Here is a tiny trained network, its code and every weight. The questions are about switching its units off for an input and a class, where a switched-off unit gives its printed mean instead of its output.

import numpy as np


def w(rows, s, z=0):
    codes = np.array(rows[::2]) - 128.0
    scale = np.full(codes.shape[1], s)
    scale[-1] = z or s
    return codes * scale


def f(y):
    return np.maximum(y, 0)


def log_softmax(a):
    a = a - a.max(-1, keepdims=True)
    return a - np.log(np.exp(a).sum(-1, keepdims=True))


def net(x, mask):
    res = np.array(x, float).reshape(1, 7) / 4 @ E
    y = f(res @ A[0][:, :-1].T + A[0][:, -1])
    res = res + np.where(mask, y, B[0][:, -1]) @ B[0][:, :-1]
    return log_softmax(res[-1] @ U[:, :-1].T + U[:, -1])


A, B = {}, {}
E = w([
[136,121,124,129,131,123,135],'x0',
[154,111,181,176,25,120,169],'x1',
[147,255,139,234,172,8,125],'x2',
[25,156,28,199,96,29,187],'x3',
[121,129,139,129,131,132,133],'x4',
[119,129,136,131,128,131,126],'x5',
[121,136,131,131,124,136,123],'x6',
],0.014)
A[0] = w([
[154,103,148,129,12,146,206,5],'N0',
[55,158,67,173,91,77,240,7],'N1',
[108,118,149,175,44,101,195,112],'N2',
[61,19,66,71,65,204,187,59],'N3',
[74,123,69,62,214,133,164,17],'N4',
[18,73,65,120,66,87,175,41],'N5',
],0.011,0.0034)
B[0] = w([
[55,89,34,108,76,167,19,187],'N0',
[198,104,205,116,61,111,140,231],'N1',
[41,74,59,203,200,143,82,191],'N2',
[143,175,163,212,188,42,254,253],'N3',
[24,53,56,185,37,174,24,179],'N4',
[173,121,171,41,90,202,168,214],'N5',
],0.0098,0.024)
U = w([
[132,244,104,239,145,5,173,165],'0',
[255,40,215,25,106,234,111,150],'1',
[54,89,8,166,107,137,11,2],'2',
],0.013,0.0067)

Each question gives the input, the list of numbers given to net, and the class t.
The units are the neurons (one row each of A and B). Each row of codes is followed by its name. A weight is (code - 128) times the scale printed after its matrix; where a second scale follows, it is the last column's (A, B and U).
mask holds one flag per neuron, in row order. A switched-off neuron (its flag False) gives its mean, the last column of its row in B, instead of its output. The means were averaged over made-up inputs and are rounded, as every weight is.
A unit's drop is (log p(t) with every unit on - log p(t) with that unit switched off) / (log p(t) with every unit on - log p(t) with every unit switched off).
The circuit of an input: a set's keep is (log p(t) with only the set's units on - log p(t) with every unit switched off) / (log p(t) with every unit on - log p(t) with every unit switched off). Starting from all 6 units, units are removed one at a time, each time the one whose removal leaves the highest keep (on an exact tie, the one counted first), for as long as the keep stays at least 0.8.
units of the circuit, in order: the units of the circuit, biggest drop first
most important unit: the unit with the biggest drop
top k neurons: the k neurons with the biggest drops, biggest first
drop when u is switched off: that unit's drop, to one decimal
input [-8,-6,5,8,-5,0,-3], class 1: top 3 neurons	(N1, N3, N5)
input [-6,8,-5,-7,-8,-4,-2], class 2: most important unit	N0
input [2,-5,-7,-6,-3,-3,3], class 0: units of the circuit, in order	(N3, N5)
input [8,-6,-2,6,1,6,1], class 1: top 3 neurons	(N5, N1, N2)
input [-7,8,2,6,4,-5,0], class 2: top 2 neurons	(N2, N0)
input [8,-5,3,-3,0,1,-1], class 2: units of the circuit, in order	(N3, N5)
input [-1,-3,-1,3,-2,-2,3], class 1: units of the circuit, in order	(N2, N3)
input [-5,-3,-3,-3,0,-5,2], class 0: top 4 neurons	(N5, N1, N0, N2)
input [-4,4,3,4,-8,-5,-4], class 1: units of the circuit, in order	(N3, N1)
input [4,-5,-1,5,-1,-1,6], class 1: top 2 neurons	(N5, N2)
input [-2,4,-2,2,0,-1,-8], class 2: top 2 neurons	(N0, N2)
input [-1,3,-2,0,-4,3,1], class 2: top 3 neurons	(N0, N1, N3)
input [4,-6,3,7,-5,8,-8], class 1: top 2 neurons	(N1, N5)
input [7,-6,2,6,3,-4,7], class 1: most important unit	N1
input [-4,-5,-6,-1,-1,3,-5], class 0: top 2 neurons	(N3, N0)
input [4,1,-5,-3,-6,5,-5], class 0: top 2 neurons	(N3, N5)
input [-8,3,2,1,-6,2,-2], class 2: top 3 neurons	(N3, N5, N2)
input [3,-1,0,0,-6,2,0], class 2: top 2 neurons	(N3, N5)
input [-1,1,-8,-2,-5,4,-2], class 0: drop when N3 is switched off	0.7
input [4,3,-7,-5,-6,1,-6], class 0: most important unit	N3
input [8,7,4,-3,4,2,6], class 2: drop when N3 is switched off	0.5
input [0,-7,2,-1,-2,-8,3], class 2: drop when N3 is switched off	1.0
